Each row has a name. Each question is about the rows just above it.

J11: [122 112  85 182 164 157  96 129 109  87 157  79  98 102 128 173  96 108
 119 188]
J827: [122 112  85 182 164 157  96 129 109  87 157  79  98 102 128 173 168 158
 172 116]
J205: [136 173 154 133 130 138 144 110 136 142 108 129 183 136  90 156 153 142
 131 130]
Number of entries in [122 112  85 182 164 157  96]: => 7
Number of entries in [122 112]: => 2
Number of entries in [122 112  85 182 164 157  96 129 109  87 157  79  98 102 128 173 168 158
 172 116]: => 20
How many entries does [122 112  85 182 164 157] have? => 6
Number of entries in [122 112  85 182 164 157  96 129 109]: => 9
Number of entries in [136 173 154 133 130 138 144 110 136 142 108 129 183 136  90]: => 15

J11: [115 137 125 122 132 118 131 122 136 126 129 108 125 124 129 131 126 135
 131 106 129 122 129 118 115 121 118 128 127]
J253: [126 126 128 125 121 129 137 113 129 127 119 130 113 137 131 141 141 128
 128 129 125 131 130 139 108 129 130 132 127]
J644: [112 136 124 133 127 135 126 137 139 133 125 131 130 129 128 137 130 128
 124  96 113 123 124 102 134 146 128 122 132]
J100: [115 137 125 122 132 118 131 122 136 126 129 108 125 124 129 131 126 135
 131 106 129 122 129 118 115 124 130 121 125]
J52: [129 138 124 135 132 128 131 142 127 132 126 116 126 123 131 132 123 142
 125 111 124 133 124 118 101 133 132 125 134]
J827: [124 132 130 120 128 131 129 121 136 127 127 133 142 130 133 127 125 138
 127 135 129 130 129 131 140 164 157 123 127]
J669: [137 138 127 115 132 135 131 130 130 128 126 124 113 127 129 128 133 130
 128 147 120 136 129 123 121 134 113 116 128]
J205: [137 138 127 115 132 135 131 130 130 128 126 124 113 127 129 128 133 130
 128 118 138 125 125 161 116 105 125 113 126]
J12: [123 124 129 134 129 142 130 122 126 130 126 121 138 137 124 136 134 129
 136 127 115 116 129 150 114  97 130 145 133]
J993: [115 134 128 134 126 112 139 122 126 124 124 121 115 126 126 126 141 126
 127 110 118 131 136 100 113  70 142 128 127]
Count the entries of [123 124 129 134 129 142 130 122 126 130 126 121 138 137 124 136 134 129
 136]: => 19
How many entries does [126 126 128 125 121 129 137 113 129 127 119 130 113 137 131 141 141 128
 128] have? => 19
How many entries does [137 138 127 115 132 135 131 130 130 128] have? => 10
How many entries does [115 137 125 122 132 118 131 122 136 126 129 108 125 124 129 131 126 135
 131 106 129 122 129 118 115 121 118 128 127] have? => 29
How many entries does [137 138 127 115 132 135 131 130 130 128 126 124 113 127 129 128] have? => 16
Number of entries in [126 126 128 125 121]: => 5

J669: [117  92  64 140 110 123 112  88 141 151 166 108 166 133 134 133 125 131
 129 106  66 108 180 117 172 160 123  97 121 124 150 136 146 151  89 154
 166  82  82 150 110 156 102 119 136 119 116 167 126  99 181 118 107 146
 130 166 137]
J205: [144 109 150 128 132 141 114 115 127 126 142 136 137 125 122 117 114 114
 117 139 131 123 132 129 130 114 132 128 128 155 101 140 105 126 119 129
 136 129 155 126 141 114 127 126 121 141 132 125 145 135 116 119 150 144
 134 115 126]
J253: [121 111  96 109 129 160 116 117 113 130 113 130 140 139 118 111 114 131
 105 130 117  82 114  75 124 138 142 121 138 143 122 127 122 103  98 140
 126 110 131  77 107 110 110 146 109 146 102 149 146 148 118 112 140 133
 117 104  86]
Number of entries in [117  92  64 140 110 123 112  88 141 151 166 108 166 133 134 133 125 131
 129 106  66 108 180 117 172 160 123  97 121 124 150 136]: => 32
Number of entries in [121 111  96]: => 3
How many entries does [117  92  64 140 110 123 112  88 141 151 166 108 166 133 134 133 125 131
 129 106  66 108 180 117 172 160 123  97 121 124 150 136 146 151  89 154
 166  82  82 150 110 156 102 119 136 119 116 167 126  99 181 118 107 146
 130 166 137] have? => 57
Number of entries in [121 111  96 109 129 160 116 117 113 130 113 130 140 139 118 111 114 131
 105 130 117  82 114  75 124 138 142 121 138 143 122 127 122 103]: => 34
Number of entries in [121 111  96 109 129 160 116 117 113 130 113 130 140 139 118 111 114 131
 105 130 117  82 114  75 124 138 142 121 138 143 122 127]: => 32

J993: [ 76  89  87 118  79 102 151 112 111  98 119 133 181 161 111  78 119  67
 171 153  83  91 127 159 177  91 173  94 121  82 168 172 142]
J267: [ 78  86 184 184  83  87 186 148  87  68  90 147 151 132  81 183 177  91
 120 115  82  95  68 142  94 155 150 188  80  87 173 142 174]
J205: [163 134 157 145 147  92  77 111  81  87 177 178 119 162 180 177 128 112
 146 144 118 156 126 190  78 174  71 180 117  72 100 160 169]
J11: [185 109  89 129 167 116 168 169  91 128 169 173  95 141 146  89 145 107
 105 113 182 144  99 187  93 156  89 165 104 156 100  93  74]
J52: [177 108 124 110 174 160  94 108 126 118 167  76  81 185  85 172  96 144
 115  77 109  82  78  97 143 150  87 176  69 163 171  91 124]
J871: [119  66 120 185 185 148  74 190 102 148  69 183 154 183  69  81 168  79
  77 152 171 115 109  71 150 133 136 154  69  88  69  78 177]
J669: [ 95 148  82 171 177  94 184 171  94 105  92  92 103 121 108 167 156 123
 124 119 112 159 183  81  93 168 129 176 110 118  73 158 188]
Number of entries in [ 95 148  82 171]: => 4
How many entries does [ 76  89  87 118  79 102 151 112 111  98] have? => 10
How many entries does [ 95 148  82 171 177  94 184 171  94 105  92  92 103 121 108 167 156 123
 124 119 112 159 183  81  93 168 129 176] have? => 28
Count the entries of [ 76  89  87 118  79 102 151 112 111  98 119 133 181 161 111  78 119  67
 171 153  83  91 127 159 177  91 173  94 121  82 168]: => 31

J669: [ 88 179 180 151  94 125 102 187 118 123  94 162  99  88 170  93  95  99
 148 174 165]
J11: [118 151 117 190  90 131 160 131  65  76 123 167 114 144  98 140 152 104
 148 100 157]
J871: [130 136 133 121 162 134  97 156 151 147 131 144 142 117 158 125 100 137
 136 130 104]
J993: [ 88 179 180 151  94 125 102 187 118 123  94 162  99  92 143  93 126  82
 138 163 181]
Number of entries in [ 88 179 180 151  94 125 102 187 118 123  94 162  99]: => 13
Count the entries of [ 88 179 180 151  94 125]: => 6
Number of entries in [130 136 133 121 162 134  97]: => 7
Number of entries in [118 151 117 190  90 131 160 131  65  76 123 167 114 144  98 140 152 104
 148 100]: => 20

